Below are the code and all the weights of a small trained network. Each question names an input and a class and asks about switching units off, where a switched-off unit gives its printed mean instead of its output.

import numpy as np


def w(rows, s, z=0):
    codes = np.array(rows[::2]) - 128.0
    scale = np.full(codes.shape[1], s)
    scale[-1] = z or s
    return codes * scale


def f(y):
    return np.maximum(y, 0)


def log_softmax(a):
    a = a - a.max(-1, keepdims=True)
    return a - np.log(np.exp(a).sum(-1, keepdims=True))


def net(x, mask):
    res = np.array(x, float).reshape(1, 6) / 4 @ E
    y = f(res @ A[0][:, :-1].T + A[0][:, -1])
    res = res + np.where(mask, y, B[0][:, -1]) @ B[0][:, :-1]
    return log_softmax(res[-1] @ U[:, :-1].T + U[:, -1])


A, B = {}, {}
E = w([
[157,123,80,107,132,112,97,163],'x0',
[82,181,2,161,53,197,141,138],'x1',
[46,136,50,215,160,36,153,233],'x2',
[151,79,146,40,163,146,168,160],'x3',
[77,198,76,64,98,203,93,192],'x4',
[135,151,141,130,106,136,147,158],'x5',
],0.0052)
A[0] = w([
[130,147,197,42,122,207,159,214,145],'n1',
[162,63,103,174,198,82,183,202,141],'n2',
[182,84,171,71,139,161,147,93,169],'n3',
[181,127,33,128,63,180,144,24,248],'n4',
[75,45,83,225,147,111,191,134,241],'n5',
[77,52,103,190,102,157,152,155,35],'n6',
[186,104,128,154,165,163,123,82,121],'n7',
[90,218,75,89,92,149,104,200,253],'n8',
[185,83,123,129,161,74,167,151,119],'n9',
[95,171,112,130,94,171,145,159,143],'n10',
[61,174,77,190,87,50,168,133,184],'n11',
[211,42,96,51,110,202,111,91,250],'n12',
[191,119,152,137,105,94,70,111,180],'n13',
[96,182,2,212,181,145,162,116,12],'n14',
[93,89,90,125,160,76,138,157,211],'n15',
[154,111,180,39,140,114,115,67,198],'n16',
[105,38,112,221,153,105,166,96,133],'n17',
[39,180,107,192,129,106,214,136,4],'n18',
],0.0065,0.0017)
B[0] = w([
[83,103,194,114,123,169,152,108,204],'n1',
[90,81,170,163,167,146,166,163,203],'n2',
[142,110,167,86,109,224,197,126,210],'n3',
[102,123,174,175,190,201,64,96,231],'n4',
[101,108,133,169,115,145,106,161,222],'n5',
[180,206,94,148,171,56,147,119,157],'n6',
[96,199,116,87,69,183,100,47,168],'n7',
[110,133,242,211,170,151,76,103,254],'n8',
[122,165,92,141,162,224,145,217,175],'n9',
[115,156,160,195,145,143,114,116,189],'n10',
[140,128,73,222,114,42,104,127,229],'n11',
[161,198,117,105,172,167,196,84,236],'n12',
[72,165,170,57,157,170,63,107,175],'n13',
[161,198,144,190,51,2,115,63,208],'n14',
[68,153,139,213,168,148,144,183,194],'n15',
[76,71,98,60,119,205,179,91,218],'n16',
[156,232,162,185,150,121,80,99,194],'n17',
[90,188,125,107,30,91,34,168,189],'n18',
],0.0051)
U = w([
[158,131,167,76,138,198,127,37,253],'0',
[128,91,162,210,185,231,147,134,173],'1',
[80,100,150,197,153,121,149,167,232],'2',
[173,144,80,154,2,59,126,111,3],'3',
[160,14,165,48,152,214,193,134,4],'4',
],0.0059,0.0017)

Each question gives the input, the list of numbers given to net, and the class t.
The units are the neurons (one row each of A and B). Each row of codes is followed by its name. A weight is (code - 128) times the scale printed after its matrix; where a second scale follows, it is the last column's (A, B and U).
mask holds one flag per neuron, in row order. A switched-off neuron (its flag False) gives its mean, the last column of its row in B, instead of its output. The means were averaged over made-up inputs and are rounded, as every weight is.
A unit's drop is (log p(t) with every unit on - log p(t) with that unit switched off) / (log p(t) with every unit on - log p(t) with every unit switched off).
The circuit of an input: a set's keep is (log p(t) with only the set's units on - log p(t) with every unit switched off) / (log p(t) with every unit on - log p(t) with every unit switched off). Starting from the 12 units with the biggest drops (on a tie, the unit counted first), units are removed one at a time, each time the one whose removal leaves the highest keep (on an exact tie, the one counted first), for as long as the keep stays at least 0.8.
units of the circuit, in order: the units of the circuit, biggest drop first
top k neurons: the k neurons with the biggest drops, biggest first
drop of u: that unit's drop, to one decimal
input [6,4,8,-8,0,4], class 3: units of the circuit, in order : n14
input [2,3,6,-3,-1,-4], class 3: units of the circuit, in order : n14, n18
input [2,5,3,-7,0,-8], class 3: units of the circuit, in order : n14, n11
input [7,6,4,-4,-6,-1], class 3: units of the circuit, in order : n14, n11
input [2,3,7,-8,8,-5], class 3: top 3 neurons : n14, n18, n11
input [-7,3,5,0,8,-1], class 3: units of the circuit, in order : n14, n18
input [-7,-5,-2,1,0,-8], class 4: drop of n3 : 0.1
input [4,2,5,-2,-2,-6], class 3: drop of n11 : 0.2
input [0,3,5,-6,-7,-1], class 3: drop of n5 : -0.1
input [-1,5,4,-7,3,0], class 3: drop of n18 : 0.2
